Below are the code and all the weights of a small trained network. Each question names an input and a class and asks about switching units off, where a switched-off unit gives its printed mean instead of its output.

import numpy as np


def w(rows, s, z=0):
    codes = np.array(rows[::2]) - 128.0
    scale = np.full(codes.shape[1], s)
    scale[-1] = z or s
    return codes * scale


def norm(h):
    return h / np.sqrt((h * h).mean(-1, keepdims=True) + 1e-5)


def f(y):
    return y / 2 * (1 + np.tanh(0.7978845608 * (y + 0.044715 * y**3)))


def log_softmax(a):
    a = a - a.max(-1, keepdims=True)
    return a - np.log(np.exp(a).sum(-1, keepdims=True))


def net(x, mask):
    res = np.array(x, float).reshape(1, 3) / 4 @ E
    u = 0
    for l in range(3):
        y = f(norm(res) @ A[l][:, :-1].T + A[l][:, -1])
        res = res + np.where(mask[u : u + 7], y, B[l][:, -1]) @ B[l][:, :-1]
        u += 7
    return log_softmax(norm(res)[-1] @ U[:, :-1].T + U[:, -1])


A, B = {}, {}
E = w([
[171,132,88,156,166,119,108],'x0',
[159,7,199,106,143,87,155],'x1',
[90,99,107,148,127,164,64],'x2',
],0.011)
A[0] = w([
[178,100,111,126,157,54,153,147],'0.n0',
[34,96,169,152,99,165,112,2],'0.n1',
[115,119,192,179,254,176,106,157],'0.n2',
[1,169,149,95,75,107,65,34],'0.n3',
[221,47,183,148,96,57,128,27],'0.n4',
[94,161,44,198,117,137,140,47],'0.n5',
[48,156,71,121,125,129,122,12],'0.n6',
],0.0079,0.0019)
B[0] = w([
[156,150,148,117,109,192,164,196],'0.n0',
[2,107,215,236,91,46,101,159],'0.n1',
[110,125,190,194,225,108,135,163],'0.n2',
[95,83,159,103,71,191,253,198],'0.n3',
[159,138,132,34,198,136,178,254],'0.n4',
[147,114,29,101,238,134,134,216],'0.n5',
[138,87,90,54,69,103,177,177],'0.n6',
],0.0075,0.0057)
A[1] = w([
[70,153,118,113,146,174,128,78],'1.n0',
[178,180,39,141,218,121,162,115],'1.n1',
[164,169,43,134,233,155,87,64],'1.n2',
[119,125,85,126,106,107,43,198],'1.n3',
[158,172,52,147,49,80,66,2],'1.n4',
[243,110,226,103,252,73,56,251],'1.n5',
[21,155,254,250,72,138,84,88],'1.n6',
],0.007,0.0019)
B[1] = w([
[146,146,135,58,100,130,137,144],'1.n0',
[37,119,105,142,54,79,121,229],'1.n1',
[98,129,150,149,124,48,119,215],'1.n2',
[125,201,197,104,73,128,163,138],'1.n3',
[65,108,156,40,110,98,154,138],'1.n4',
[164,122,123,180,162,166,120,255],'1.n5',
[112,108,165,76,1,88,14,163],'1.n6',
],0.0095,0.0076)
A[2] = w([
[134,144,136,182,144,102,58,107],'2.n0',
[164,14,188,108,185,210,99,68],'2.n1',
[68,171,116,108,113,251,150,68],'2.n2',
[202,147,144,85,143,97,204,254],'2.n3',
[150,160,123,43,102,161,124,121],'2.n4',
[208,95,231,76,153,127,139,167],'2.n5',
[110,40,188,89,171,156,141,104],'2.n6',
],0.011,0.0037)
B[2] = w([
[144,55,119,38,198,171,118,150],'2.n0',
[220,205,181,18,154,2,250,240],'2.n1',
[197,96,215,52,202,163,166,172],'2.n2',
[113,92,29,184,82,184,74,235],'2.n3',
[94,53,117,133,217,154,50,154],'2.n4',
[142,227,167,194,111,145,146,254],'2.n5',
[194,158,227,142,107,9,102,211],'2.n6',
],0.0079,0.0086)
U = w([
[64,66,218,108,31,127,86,141],'0',
[148,130,118,132,125,149,105,1],'1',
[107,99,102,23,175,244,184,157],'2',
[191,113,118,64,175,120,60,84],'3',
[17,193,35,103,117,61,133,141],'4',
[98,46,99,225,234,110,104,105],'5',
[172,167,55,228,91,220,131,143],'6',
[255,168,203,166,169,65,196,163],'7',
],0.015,0.011)

Each question gives the input, the list of numbers given to net, and the class t.
The units are the neurons (one row each of A and B). Each row of codes is followed by its name. A weight is (code - 128) times the scale printed after its matrix; where a second scale follows, it is the last column's (A, B and U).
mask holds one flag per neuron, layer by layer. A switched-off neuron (its flag False) gives its mean, the last column of its row in B, instead of its output. The means were averaged over made-up inputs and are rounded, as every weight is.
A unit's drop is (log p(t) with every unit on - log p(t) with that unit switched off) / (log p(t) with every unit on - log p(t) with every unit switched off).
The circuit of an input: a set's keep is (log p(t) with only the set's units on - log p(t) with every unit switched off) / (log p(t) with every unit on - log p(t) with every unit switched off). Starting from the 12 units with the biggest drops (on a tie, the unit counted first), units are removed one at a time, each time the one whose removal leaves the highest keep (on an exact tie, the one counted first), for as long as the keep stays at least 0.8.
units of the circuit, in order: the units of the circuit, biggest drop first
most important unit: the unit with the biggest drop
k most important neurons: the k neurons with the biggest drops, biggest first
k most important neurons of layer l: the k neurons of layer l with the biggest drops, biggest first
drop when u is switched off: that unit's drop, to one decimal
input [-2,-1,-3], class 6: units of the circuit, in order : [2.n3 2.n1]
input [5,-2,3], class 4: units of the circuit, in order : [1.n1]
input [4,0,-2], class 5: 2 most important neurons : [2.n1 0.n3]
input [-7,-3,1], class 0: units of the circuit, in order : [0.n1 1.n6]
input [-8,-3,-1], class 0: 3 most important neurons : [0.n1 1.n6 0.n4]
input [1,0,-1], class 6: units of the circuit, in order : [2.n3 2.n1]
input [3,0,7], class 5: 2 most important neurons : [0.n2 2.n1]
input [-4,-3,-8], class 2: 3 most important neurons of layer 0 : [0.n1 0.n2 0.n5]
input [-8,0,-5], class 0: 2 most important neurons of layer 0 : [0.n5 0.n4]
input [-2,-2,-6], class 6: 3 most important neurons : [0.n5 2.n3 2.n1]
input [7,2,6], class 5: 2 most important neurons : [0.n3 1.n2]
input [0,-1,6], class 0: 2 most important neurons of layer 0 : [0.n1 0.n4]
input [2,-2,-7], class 4: 2 most important neurons of layer 0 : [0.n3 0.n4]
input [8,3,-8], class 6: most important unit : 2.n3
input [5,-1,-7], class 6: 2 most important neurons of layer 0 : [0.n0 0.n5]
input [0,0,-2], class 6: 2 most important neurons : [0.n5 2.n3]
input [8,-1,2], class 5: 2 most important neurons of layer 2 : [2.n1 2.n0]
input [-3,2,3], class 0: 2 most important neurons : [0.n1 1.n6]
input [3,1,-4], class 6: drop when 2.n3 is switched off : 0.4
input [1,2,-7], class 6: most important unit : 2.n3
input [7,-2,-2], class 4: drop when 1.n1 is switched off : 0.3
input [0,1,-8], class 6: drop when 2.n3 is switched off : 0.2
input [-7,-3,-5], class 2: drop when 0.n1 is switched off : 0.1
